What can hang from each mark
letisig: pudeb tenarut tubi
kora: dumi lazo tefi
nonaz: dumi kora
puza: letisig
dumi: nonaz
zoko: lazo puza sebe
lazo: burapup
tefi: dumi kora puza vumali
sebe: letisig
vumali: devum puza zoko
burapup: butelif dumi lazo tubi
butelif: burapup nabap
nabap: burapup
tobul: letisig
tenarut: letisig puza sebe tobul zoko
tubi: pudeb puza tenarut tobul
pudeb: tubi
devum: kora puza vumali

Every row comes from one small tree of marks. The marks that hang from a mark follow it in brackets, in alphabetical order. Every link used is in the known rows. Which tree was each row made from?
Known rows
zoko(lazo(burapup(dumi)) puza(letisig(tenarut tubi))): [-105  235 -214   57 -137   -3  144 -231  112  141  271 -128  -86   88
 -169   67   14  -19   75 -250  128   20  135   -2  110  110 -129  -46
  -34  -18    3  -56  -69  -22   41   22   30   13  -80  -92   62  -30
 -232  110  101   23    9   39   36   12  116  -22  -27 -202 -205  -37
  207   70   13]
vumali(devum puza zoko(lazo sebe)): [  74  -44 -338 -376  204  202   48 -271  122  -70  168  139  -98  -48
 -286  539  -73  -39 -165 -217  114  296 -615  269   14 -182  134  134
  109   71  115   45 -252  -52 -343  205  153 -228  103  -12  206   73
  -55  261  -66   52   34  160  205  136  136  -15 -209 -221  223 -123
   -9   28  -43]
vumali(devum puza(letisig(tubi)) zoko): [ 131 -162 -375 -181  149  128  180   15  216  -47   16  190 -110  -93
 -197  297  -76 -205 -105 -229  -58   45 -449  247   -8  -36  148   52
  153  -55   17   90 -207  -61 -332  106   35 -291   63  -48   95  186
   48  184 -173   24   -3  171  188   43   60  -95 -253 -190  243 -245
  -95   43  -62]
dumi(nonaz(kora(tefi(puza)))): [  35  -93  219 -230 -124    1  -38   84 -377 -109 -186  192  238   12
  107 -128 -192   50 -142 -100 -335  153  -48    7   70 -144  171  -27
  -62  107  -30  -40   95   66 -206 -163  103  -78  134   29 -206  116
   -5  -61  -95  111   34  -83 -164  185  -22   85  -32  145  207   71
   16  110 -131]
butelif(burapup(lazo tubi) nabap): [-103 -194  283   69 -300 -290   85 -133  498   35  202    3  -19   27
  193 -356   -7  269   69  216  452  -28 -209 -170 -104   70  277  190
  128   97 -394   88 -245   68  -37   24  -97  259   28 -113   25 -126
  308  268 -136  -50  275   53 -384  -14  -58  357 -108  292  191  221
 -181 -317 -475]
nabap(burapup(butelif dumi(nonaz) lazo)): [-213 -141  289   22 -347 -247  156  -84  155   26  137  -42   56  143
  244 -490 -188  245   79   61  208  -35 -150  -80   89  116  329  170
   18   57 -388  185 -143   27 -179 -104   27  152   30  -96   -9   30
  270  146 -235  -93  304   56 -399  169 -225  305 -125  235  208  226
 -222 -184 -487]
tefi(puza(letisig(tenarut tubi))): [  75   -5 -137  123 -108  -78  196   74   15   66   16  106    8    7
  -73    5  -61 -137  -97 -115 -211 -241   86   -1   24  112  -49  -61
   67  -54  -60  -59 -108   85  -62  -74   -6 -140 -101 -144   -7  134
   13   32 -147  -11 -123   51   57  -37  -27  -84 -158 -233  140 -131
   53   42   -8]
devum(kora(tefi) vumali(zoko(puza sebe(letisig)))): [  55 -162 -257 -254  187  138  -32 -219   -9  -43 -175  237  -88 -132
  -92  351   -6  128 -302 -328   41  375 -614  142   65  -64    9  363
  107   66  147  132  -58 -205 -142   14  162 -199   65   39  113  136
  -81   47 -165  180   28  -72  169  141   51  -31 -153  -42  232 -175
   24   48  -17]
devum(kora puza(letisig(tenarut(tobul))) vumali): [ 181 -156 -333  -50   31   54  211 -143   26  190 -149   95 -155 -122
  -60  255  -15  -36 -308 -373  -45  172 -417   43  179   76   46  196
   85   68  139   77   83 -160  -89    4  160 -181  -58  -97   59  135
 -132   28 -308  168   35  -10  172   33  -24 -136 -128 -161  129 -260
   27   53   -3]
sebe(letisig(pudeb tenarut(puza) tubi)): [ -61  237  -39  361  153  -13   -6  102  139   79  177  -85 -117   70
  -82 -283   -1 -306  194  -10   31 -303  477  130  -87  339 -325 -176
   87  -70  -29  -76   34   43  203  -17 -159   16 -149   -2   75   20
  -78 -290  136  -67 -229  148   86 -374 -131 -384  174 -213 -299 -166
   30  211  328]
pudeb(tubi(puza(letisig))): [ -34  158   46  130 -138  -37   25  148  122    3   70  -55   20 -121
  -12   43 -133 -109  217   32 -144 -280  200  -15  128  121  113  -98
  -20   14  -59 -141   20  166  128   15 -105   19   33   22 -107  -83
   18  -32   41   40  -43   67 -132  -18    5  -63  164  -73  -99  -69
 -115  -66   88]
burapup(dumi lazo tubi(tenarut(sebe))): [ -70  110   42    4 -323 -328   27  111  -10  174  285 -187  -20   69
  189 -220 -104  235  257  330  235 -416   35   52  246   52   43    1
 -155  -52  -91  -43 -129  116  -30   -6   11  312   28  126   93 -113
  207   51   62 -291  149   32 -317   23   -3  205   43  134  -98   55
 -248 -152 -237]
tobul(letisig(pudeb tenarut(puza zoko(sebe)))): [ -15  344   36  349   99  -80  -52  119   68  -70  251 -228  -93   62
   61  -49  164 -205  318  168  124 -286  453  153    4  235 -351 -283
   43  -67  -36  -21   80  126  191  -41 -176   84  -90   82   56  -73
  -20 -232  144 -160 -328   18   55 -270  -59 -261  189 -211 -259 -104
   87  -10  271]
dumi(nonaz(kora(tefi(vumali(puza(letisig(pudeb))))))): [  86  -80   99 -204  -51   51  -61   62 -336 -108 -222  235  174    0
   69 -190 -150  -32 -189 -166 -350  127  -43   37   28  -86  131  -54
   17   56  -15  -32   97   33 -197 -192   97 -162  139   36 -200  184
   15 -100 -120  153  -17  -63  -78  100  -24   11  -79  134  197   15
   16  171 -129]
kora(dumi(nonaz) tefi): [  68 -132  233 -178  -17  184  -33   35 -331 -217 -320  195  230   -4
   79  -98 -164  121 -114  -69 -238  189  -45  -79 -131 -217  152   12
 -107  -22  -39   63  117 -124 -146 -250   -7  -49  133   98 -241  -58
  -28 -136  -11  134   61 -209  -40  259   72   86    4  206  187  152
  165   66  -64]
tenarut(letisig puza sebe zoko(lazo(burapup(tubi)))): [-328  297  -45  248  383 -205  -19  120   93    8  404 -256  -76  296
 -215  286  317   25  352  413  227 -125  305   86  228 -167 -219 -157
  -99  102  132    9   86  147  255  130 -202  258 -152   71  217 -202
 -202 -115  533 -294 -431   38  111 -223  262 -294  245  -50 -331   -2
    0   87  452]
burapup(butelif(nabap) dumi lazo tubi(pudeb)): [-170 -169  214  135 -507 -434    3  -30  327  103  255  -42  -75   35
  277 -533 -103  313  107  434  523 -170 -175   42   13  208  237  246
  -57    9 -326   81 -193  139 -114   16   -6  274   50    7   87  -96
  391  105 -118 -326  421   90 -413   16  -66  390 -254  425   90  361
 -386 -373 -586]
burapup(butelif dumi(nonaz(kora(tefi))) lazo): [-193 -126  212  -62 -384 -272  115   24 -206   13    4   62  134  154
  300 -512 -267  228  -14   72   53    6 -173    6  163   25  342  159
 -169   48 -252  185  -84   -1 -336 -302   88   78  138   22  -57  119
  283  -40 -229 -183  235 -108 -404  304 -176  234 -173  343  175  292
 -243  -56 -504]
devum(kora(dumi lazo(burapup) tefi(puza(letisig)))): [  99 -259  -40 -198  -39  276  101 -115 -273  -18 -476  196   69   43
   20  131   41  166 -343 -238 -137  401 -347 -159 -160 -217   56  166
 -157  -33   95  235   98 -277  -34 -206   65 -111   62  -14  -97   45
  -79   64 -169  163   65 -337  180  272   75   67  -93   51  181   46
  286   34 -165]
tefi(kora(dumi lazo) puza vumali(zoko)): [ 214 -332 -154 -377  223  246   68 -235 -466   11 -370  344  204   72
 -171  300   -1  230 -632 -233 -281  354 -388  -82 -122 -364   84  277
  153    7  200  221    6 -201 -259 -136  286 -340  147  -94    1  195
  117  111 -349   92   18 -176  450  261  167   66 -275    7  483  -50
  111   78 -301]
nonaz(kora(dumi lazo tefi(vumali(devum zoko)))): [ 159 -202   91 -357   87  195 -162  -18 -457 -176 -420  362  237  -99
   92  -23   -7   65 -386 -179 -254  390 -343 -123 -162 -286  211   84
  -77    2  166  164   52 -176 -190 -323  124 -235  236   82 -125   92
   68 -124 -156  120   35 -255   86  262   71   -1  -98  226  267  144
  163  136  -97]
nabap(burapup(lazo tubi)): [ -24  -88  255   15 -288 -221   60  -59  306   61  175   -4   19  -10
  192 -192 -114  147   98  150  286  -87 -154  -69   38   90  164  127
   44   26 -312   54 -132   80  -15   -4  -27  211   30  -46   -9  -95
  268  171 -108  -14  222   15 -268   66  -62  273  -28  112  102   43
 -121 -238 -336]
letisig(tenarut(puza tobul)): [-109  159   30  230  130 -128   78  119   62   60  188 -113   38  -19
   -9   97   30 -119  245  114   66 -199  421   33   48  100  -96 -176
    1   14  -46 -159   27   45  101  -60 -105   81 -130    8   68  -96
  -71  -79  101 -131 -215   83  -50 -167  -58 -180  149 -169 -249  -63
   56   16  279]
puza(letisig(pudeb tubi(tenarut(zoko)))): [  45  114 -203  334  -79  -26   71  148  134   43   34  -15 -100  -10
  -32 -203   57 -316  195  -74 -105 -340  248   71  -36  264 -143 -202
  106 -152  -60 -117  -46   78   80  -21 -185  -31 -128  -10   12   66
    4 -155   35   53 -150  108   60 -205  -90 -166   86 -223 -164 -219
   -4  100  201]
puza(letisig(pudeb(tubi(tobul)) tenarut(zoko))): [   5  182 -140  348  -67  -21   18  187  176   28   90  -73  -95  -43
  -33 -171   96 -327  222   14 -103 -341  380   78   -4  309 -171 -254
   70 -114  -84  -99    3  117  141  -73 -147  -25 -106  -40   -5   40
   19 -181   52   -6 -293   86   42 -247  -68 -281  122 -168 -227 -200
    4  113  218]
tobul(letisig(pudeb tenarut(puza))): [  43  255   91  312   36  -49  -24  106   63  -27  171 -243  -72   26
  108 -106  105 -213  288  127  109 -317  468  125  -16  264 -264 -276
   41  -57  -64  -40  133  132  191  -81 -149   61  -69   70  -59  -96
   16 -218   15 -123 -156   19   35 -256 -101 -208  140 -226 -274 -109
   64  -46  202]
letisig(tubi(pudeb puza tenarut(zoko) tobul)): [ -53  261  -48  202    1  -32 -184  285   96   35  249 -184  -48 -103
   39  -40  125 -110  416  185   12 -330  446   -9  148  224 -354 -189
  -32  -11  165 -344   12  141  317  458 -167  200 -179  118   41 -138
 -116 -184  332  -91  -19  235  -79 -222  -88 -176  321  -81 -508  -34
 -144   -4  394]
vumali(puza zoko(lazo)): [  76 -139 -197 -190   40   83   90 -118  107   19  177   58  -38  -17
 -127  383 -166  -12  -39 -107   67  125 -367  191   42  -82  114   66
   23   60   46   -5  -90   45 -276  126  128 -122  122  -38   58  -39
  -52  134 -195   55  112  111   74  142   88   36 -125 -211   80 -113
  -58   -9  -53]
kora(dumi tefi(vumali(devum puza zoko))): [ 180 -245  -61 -353  215  259    6  -52 -230 -210 -316  338  186  -76
  -55  201  -68  142 -334 -137 -136  245 -396   16 -125 -301  171  185
   38    6   92  167  -21 -233 -255 -188  110 -276  176   74 -106   24
   88  -18 -151   89   81 -143  196  262  144  -25 -201  131  378   65
  137   33 -112]
zoko(lazo sebe(letisig)): [ -88  247  -71   12   -2   51  -78 -280  136   79  193  -80 -126   56
 -238  161 -132 -143  -38 -131   83   -3  -27   24  -13   60  -48   22
  -28  -25   32 -116  -98   36   78   44   43   38  -15  -79  124  -21
 -169   66  165  148  -65   20   40  -34   30   50   -3 -227 -104    8
  130   85  178]
tobul(letisig(pudeb tenarut tubi(puza))): [  89  326   80  387   48   16  -47  111   57  -15  151 -175  -27   26
  147 -203  119 -227  316   22   67 -353  541  121  -46  358 -387 -321
   73  -88  -72  -59   80  168  219  -19 -229   35 -100  129 -117 -100
   24 -316   75 -104 -144   68   74 -286 -151 -286  207 -288 -390 -181
   55   -6  269]
vumali(devum(kora) zoko): [  90 -200 -165 -221   93  136  116  -79   92  -38  -86   55  -11  -57
  -88  386  -49  -26  -27 -185   95  194 -509  247   46 -129  241  224
   97   23   31  101  -20  -96 -277   56   54 -113  117   21   40   23
   61  180 -204   63  142  -10  121  156   -6   25  -74 -158  163 -203
  -84  -95  -69]
kora(lazo tefi(dumi)): [ 111 -234  134 -145   97  208  -48  -64 -254 -103 -317   46  121  -63
   73   41  -14   82 -231  -64  -98  366 -157 -183 -248 -192  101   59
 -145  -17  113  172    8 -161  -32 -226    5 -113   77   55 -112  -75
   -6  -61 -151  109   57 -263  107  247    7   53  -52    7  147  146
  164   26  -22]
tubi(pudeb tenarut(puza sebe zoko) tobul(letisig)): [-196  381  -58  216  160 -120 -346  408  118  -20  376 -496 -231  -32
  -21   41  404 -127  548  546  115 -492  648   23  218  210 -532 -364
  -83   19  327 -334  119  204  556  555  -96  303 -230  108  156 -165
 -159 -176  494 -281 -160  351  -19 -430   -4 -204  273   49 -634   14
 -161    2  532]
vumali(devum puza zoko(sebe(letisig))): [  41  -30 -312 -282  219  149   37 -101  209  -61   82  174 -154  -78
 -266  381 -119 -139 -188 -181   -4  110 -492  262  -18 -104   83   99
  112  -12   37   83 -244  -90 -291  178  136 -248   59  -51  207  207
   -3  249   -2    4  -53  179  146   17   50  -46 -201 -138  283 -156
  -61   69   -8]
butelif(nabap(burapup(tubi(puza)))): [ -69 -113  297   86 -189 -231    3  -89  480  -38  149   -4   -5  -22
  144 -205  -59  168  106  122  296  -41 -102 -165  -68   50  265  141
  143   82 -334  -19 -107  150   43  108 -109  223   20  -82  -23 -198
  143  279  -39   24  191   66 -342  -55  -53  329  -21  144  145  226
 -106 -290 -253]
nonaz(dumi kora(tefi(vumali(devum)))): [ 170  -35  213 -357   30   52 -136   74 -456 -184 -318  321  317  -60
  125 -100 -105   -3 -269 -175 -263  228 -144  -13   22 -149  245   74
  -34   42   -7   40  133  -32 -219 -324  188 -219  269   96 -188  205
   62 -141 -127   81   76 -193  -79  191  -15  -13  -35  341  258   78
   47  111  -76]
zoko(puza sebe(letisig)): [-150  303  -98   29   23 -102  -74 -195  193    2  216   23 -240 -108
 -206  107 -173 -129  -41 -144   -3  -41   11   18    8   50 -151   61
   17  -59  -28 -133 -185   -9   53  100   88  -15  -96 -105  202  145
 -167  162  285   61 -154  110  -16  -67   40   69  -37  -70   76  -11
   57   93  113]
butelif(burapup(tubi(tenarut(letisig puza))) nabap): [-162 -125  211  111 -155 -287  -26  -66  523  -14  218  -81  -69  -13
   87 -284  132  254  149  284  396  -80  -13 -175 -115   18  187   78
  153  106 -298  -50 -112  154  143  201 -147  263  -40  -91   67 -202
  118  245   34  -49  176  176 -342 -242   -8  295   17  277   75  225
 -154 -272 -233]
butelif(nabap(burapup(dumi lazo tubi(puza(letisig))))): [-108  -83  221   91 -295 -316   85  -71  457   23  168  -60  -42   52
  206 -375 -113  196  129  128  300 -192 -112 -195   11   99  311  158
   80   -9 -371   57 -197   98  -11  -21  -92  233   22  -78   18  -95
  233  271 -118  -54  187   -3 -409    3  -99  331 -134  191  176  263
 -175 -267 -397]
kora(dumi(nonaz) lazo(burapup) tefi(vumali)): [  92 -243  236 -325   57  412  -97  -71 -578 -138 -516  354  330   95
   29  -72    9  250 -512 -201 -308  462 -151 -257 -203 -369   91  -22
 -131   46  110  263  127 -343  -90 -320   95 -154  142   91 -224   -1
  -19  -67  -47  121   40 -352   97  314  125   88  -23  266  291  249
  381  121 -164]
sebe(letisig(tenarut tubi(tobul))): [ -68  187   21  278   48   -1  -22  135  191  133  140 -100  -90   -2
  -51 -199  -53 -295  149  -34  -13 -306  438   35  -15  322 -286 -157
    8  -60  -50 -104   22   32  206   73  -81   71 -125  -70  -10    9
  -73 -163  165  -27 -132  141    0 -277 -141 -226  152 -151 -349 -146
   10  149  309]
tefi(dumi(nonaz) kora(lazo) puza(letisig) vumali): [ 237 -246 -159 -343  240  253  129 -321 -488   27 -503  134  153  167
 -256  156   23  137 -679 -334 -433  385 -137 -192 -133 -347   79  208
  195  -35  190  202  144 -195 -174 -175  271 -371  114 -189 -118  284
   44  162 -344  198  -63 -241  487  221  147  131 -323   18  448  -86
  144  168 -382]
devum(kora(tefi(dumi)) vumali(puza(letisig))): [ 217 -281 -263 -244  138  195  158 -173  -49   -2 -332  131  -72 -115
  -36  314    0   85 -306 -313  -28  389 -554   49   19  -83  122  333
   70   41  137  177   84 -244 -154  -60  130 -212   92  -27  -57  107
  -79   72 -312  230  121 -173  201  211   60  -19 -185  -32  213 -172
   32  -13 -138]
butelif(burapup(dumi(nonaz) lazo tubi(tobul)) nabap): [-188 -146  346  -32 -345 -289   62 -100  352   60  225  -78   18   93
  236 -565  -53  348  124  224  371  -59  -74 -187   33   89  282  170
   56  113 -380   85 -226   62  -46   56  -40  309   31  -88  -15  -57
  286  248 -128 -115  313   81 -474   -5 -112  379 -120  411  150  326
 -265 -257 -537]
kora(dumi lazo tefi(puza(letisig(tenarut)))): [ 151 -228   16 -149   36  227  -39  -12 -365 -137 -414  272  115  -29
   19  -67  -26   99 -412 -119 -318  254 -166 -279 -308 -254   37   -8
 -189 -120  145  173  -31 -180  -45 -340   28 -218   51   19  -62   16
  -32  -93 -157   86 -101 -294  170  219  109  -34 -192   82  308  218
  311  162  -90]
tefi(dumi(nonaz) kora(lazo) puza): [ 159 -214   32 -309  146  248  133 -279 -470    1 -375   -2  154  150
 -130  152  -27  174 -408 -199 -288  491  -93 -126 -165 -323   59  156
   43   24  118  186  147 -133 -180  -66  202 -182   85 -124 -123  138
  -39  122 -220  131   48 -197  345  275  101  152 -112   19  269  -48
   99  109 -299]
tubi(pudeb tenarut(letisig)): [ -22   71  -56  140 -136  -28 -194  206   25   65   69 -267 -114 -129
   63  -77  110  -87  255  284  -13 -436  347   71    5  134 -197 -257
  -45  -79   82 -307   84  134  238  271    8   87 -176   77  -10  -44
  -79 -154  200  -63  172  235  -82 -271 -108  -69  130    5 -313  -76
 -191  -57  279]
tubi(pudeb puza(letisig)): [  60  172  -62  152 -168 -104 -144  216  257   30   47 -170 -122 -137
   -4    3 -100 -161  189   99 -133 -404  252  -90   42  145   41  -64
  -85 -229   52 -295   62  155  212  129 -125   55  -66    8  -43  -26
  -65   17   80   41   37  -43 -176 -110  -73   50    1 -123 -145   99
 -103 -114  132]
devum(kora(dumi lazo tefi(vumali)) puza): [ 201 -331  -85 -320  101  244   75 -210 -386  -19 -392  243   27  -70
   30  195  -65  243 -486 -297  -99  538 -583 -122  -76 -270   81  299
  -99   87  258  231  112 -289 -133 -121  197 -198  106   28  -27   21
 -112  -38 -304  201  133 -232  270  311   83  -28 -136   82  325   56
  178   76 -164]

Which tree is each row?
[ -77 -148  259   80 -219 -211    2  -84  439  -27  147  -21  -18  -29
  144 -233   -3  167  108  140  311  -60 -100 -132  -86   70  218   88
  169  103 -323  -30 -114  135   41  141  -69  223    1  -88   -1 -190
  139  266  -37   20  223  146 -325  -92  -60  332  -10  170  120  171
 -107 -272 -242]
butelif(nabap(burapup(tubi(tenarut))))
[-179  366 -127  111  105  -96  -87 -181  191   30  233    5 -222  -96
 -206   80  -92 -151   -7 -128   11  -85  186   30  -27  104 -277  -45
   27  -67  -29 -162 -194   -3  109   81   71  -32 -161  -87  229  140
 -181   94  342    8 -251  175   27 -173   11  -47   -5  -97  -52  -62
  102  161  215]
zoko(puza sebe(letisig(tenarut(tobul))))
[  88 -132  125 -219   88  323   88 -233 -342   19 -387  -86  167  152
  -70  116   60  104 -247 -220 -140  504   27 -123 -178 -225   86   59
   24  -23    0  231  244 -241 -100  -83   95  -32  108  -80 -205   54
  -71  111  -48  156   86 -275  223  245   62  219  108   64    9  -74
  169   38 -193]
tefi(dumi(nonaz) kora(lazo(burapup)))
[  75 -121  165 -232  -59  156  -80   14 -330  -71 -373  169  222  -35
  141  -36   64   28 -265 -140 -180  366 -126 -164 -124 -150  135  -12
 -154   33   39  172   92 -148  -63 -267   75 -112  138    7 -194   79
   10  -55  -68   98   63 -284  -31  229   -9   75   26  146   65  107
  212   73  -52]
nonaz(kora(lazo(burapup) tefi(dumi)))
[-176  -19   56  260 -124 -292 -222  101  339   71  181  -76 -124 -116
   11 -122  148   72  177  509  322 -188  231   81  -53  103 -101  -61
  -40   38  -82 -249   88  276  266  312  -94  189 -121   63  108 -219
   94  -29  256 -214  164  313 -115 -362   54  166   41  238 -277  118
 -213 -191   41]
burapup(butelif tubi(pudeb tenarut(letisig puza tobul)))
[ 105 -215  -43 -170   32  110  154 -125 -143  -34 -295   30   58   -8
   27  236  -28  148 -142 -146  -16  278 -295   20  -33 -127   75  277
  -30   46   44  107   92 -119  -93  -92   77  -92   62  -20 -110   15
  -26   55 -229  150  129 -192  148  236    1   54  -96  -57  145  -81
   69  -54 -120]
devum(kora(tefi(dumi puza)))
[ 144 -103   -9 -240   25   28  -28   21 -224 -106 -311  211  163  -97
   64   11  -29  -31 -261 -157 -230  161 -162  -58  -32 -109  170   89
    4    0   33   60   68  -66 -147 -255  121 -226  174  -32 -184  167
   66  -52 -163  143   17 -176   22  170   17   30 -144  125  185   10
   76   81  -89]
nonaz(kora(tefi(dumi vumali(puza(letisig)))))
[ -21  255  102  317   60 -106  -15  196   69  -32  214 -263  -42   73
   87   23  138 -136  301  184   77 -322  394  109   45  175 -264 -283
  -12  -56  -37   22   85  157  142  -35 -130  124  -47   36  -30 -126
  -16 -139  152 -174 -233   40  -12 -174  -38 -148  158 -163 -253 -124
   41  -61  251]
tobul(letisig(tenarut(sebe zoko)))
[   0  218   90   54  -97  -32 -270  225  222   61  143 -239  -87 -195
   55   42  -35 -127  287  210  -33 -320  386 -120  161  173 -110  -57
 -144  -58  121 -385   89  156  346  372  -66  190 -117   39  -88 -113
  -62   -8  204  -22  139   49 -182 -126 -121   22  145  -54 -398  163
 -166 -129  256]
tubi(pudeb puza tobul)
[ 232 -267 -201 -207   71  265  114 -219 -176   53 -326  186 -131 -104
  -44  225  -46   51 -357 -351  -87  445 -570  -61  -66 -151  136  241
    1  -19  216  191  116 -300 -147  -74  131 -143  106  -36   19   69
 -148   80 -279  213  101 -201  206  221  108   10  -97   14  204  -90
   79   22 -169]
devum(kora(dumi lazo) vumali(puza(letisig)))
[ -38  -86  283 -133 -202   36  -58   27 -305  -34 -167  157  186   58
  105 -195 -125   20 -155 -122 -231  257  -30  -55   14 -110  202  -87
  -83  103  -77   33  150   13 -165 -126   70   13  129  -17 -174   66
  -18   10  -37   69   74  -93 -218  158  -45  189   79  185   87  119
   45   59 -171]
dumi(nonaz(kora(lazo(burapup(butelif)))))
[ 144 -228  -16 -181  124  131   43 -155 -300   95 -221  121  137  -18
  -40  199  -21   97 -348 -158  -98  275 -189  -69  -59 -167  120  222
  118   15  109  104   59 -148 -105 -121  158 -120  111  -50  -44   91
   74   91 -222  150   64 -187  236  173   37   98  -73  -50  202  -42
   30  -41 -164]
tefi(kora(lazo) vumali)
[-317  286 -163  425  473 -219   64  312  129   10  274 -129  -84  145
 -219  115  292 -220  419  317    2 -298  498   83  120   91 -278 -239
   24  -13  165 -102 -110   99  252   75 -261   79 -267   36  268   28
 -119 -191  432 -253 -507  287  192 -308   92 -394   94  -96 -299 -133
  -58  195  576]
tenarut(puza(letisig(tubi(pudeb))) sebe tobul zoko)
[ -62  335  -52  173   25  -62 -270  201  184   97  133 -319 -134  -89
   65  -35   65 -139  370  202  -61 -501  564 -167  216   61 -249 -260
 -155  -37   76 -417  151  212  456  364 -128  231 -205  125  -43 -195
  -74  -75  358  -63  -57   77 -160 -308 -152 -100  375 -115 -594   54
 -137   45  414]
tubi(puza tenarut(letisig(pudeb)) tobul)
[ -94  148    0  401  182  -24   11  179   30   31  163  -88  -35   62
   47 -156  160 -255  348  195   32 -230  406  177   57  165 -356 -213
   10    8  -43  -34    6   99  142   75 -199   69 -222   91    4   19
   10 -382  282 -125 -235  120  176 -248  -76 -444  258 -116 -343 -204
 -144  126  444]
tenarut(letisig(pudeb tubi(tobul)) zoko)
[ -21   90  -80  141 -160  -77 -157  280   33   22  204 -265  -78  -97
   36   23   97  -32  334  317   28 -325  247   96   61  100 -194 -183
  -53  -43  154 -288   63  120  165  326  -15  168 -113   69  112 -119
 -105  -93  212  -79   73  212 -147 -163  -51  -42  221    7 -246  -22
 -146  -86  239]
tubi(pudeb tenarut(zoko))
[ -34   82   86 -145 -290   27    6 -123  -84  147  128 -117  137  136
  -20   49  -39  139   49  -17  114   72   24   19  164  -53   99  -43
 -138  105  -20  -67  124   65   -2   44   72  174   92   11  -94 -168
  -98  108   65   26  224  -53 -170   88   89  211  132  -16 -183   79
  120  -68  -93]
zoko(lazo(burapup(dumi(nonaz(kora)) tubi(tenarut))))
[-289  321 -213  378  495 -164   49  101  130   49  325 -220 -107  241
 -287  186  264 -200  393  269   90 -179  428   75  121   -1 -227 -208
  -21   37  212 -112  -55  145  257    9 -223   88 -219   42  289  -92
 -151 -161  371 -175 -493  206  254 -271  138 -392  103 -208 -348  -74
   34  254  546]
tenarut(puza(letisig(pudeb)) sebe tobul zoko(lazo))
[ -65  171  -56  262  -34  -46 -165  287   48   75  164 -344  -71  -68
   57   -3  187 -108  403  391   43 -417  498  112   34  167 -366 -342
  -85  -37  162 -288   66  145  304  303  -30  127 -196  118   79  -99
  -59 -183  286 -128   48  318  -20 -290  -90 -135  197   -7 -415  -92
 -118  -41  381]
tubi(pudeb tenarut(tobul(letisig) zoko))
[ 164 -296 -230 -433  219  320  101 -171 -121  -99 -183  195  -58  -37
 -139  384  -91   68 -244 -270  -33  494 -687  195  -86 -320  189  190
   36   36  172  205  -16 -212 -391  100  159 -231  184   39   81   81
  -55  202 -220   80  112    2  246  240  123  -13 -153   -4  297 -125
  -25   55 -218]
vumali(devum(kora(dumi(nonaz) lazo)) puza zoko)
[ -11  352   19  435  189  -23  -34  116   11  -55  265 -177  -80   87
   70 -177  262 -208  358   94  122 -277  519  223  -43  341 -536 -347
  122  -33   -5   19    0  164  186   17 -199   34 -152  110    8  -58
  -22 -353  211 -195 -276  209  196 -323  -61 -397  195 -225 -370 -261
   43   86  350]
tobul(letisig(pudeb tenarut(sebe zoko(puza)) tubi))
[-160  282 -187  254  136 -222   41  142  175  -94  279  -47 -156   56
 -181  143   60 -211  242  127    5 -167  138   51  116   25  -69  -43
   32 -101   22  -77  -66   31   78   -9 -208   89  -97  -24  295   55
 -114  -23  234  -76 -526  -61   -6 -125   88 -158  112 -146   18   13
   46   61  250]
tenarut(puza(letisig(pudeb)) zoko(sebe))
[ -24  -93  158  -35 -212  111   92   16 -159  137  -75  -17   98   49
   81  -26  -53   42  -98  -71  -45  106  -31 -127   -7  -44  143  -56
 -179    3  -33  150   -6 -145  -34 -132   29   66    1  -39  -55   -6
  -27  120  -67  -35  130 -178 -131  167  -68  142   81  -61   50  129
  121  -94  -72]
kora(lazo(burapup(dumi)))
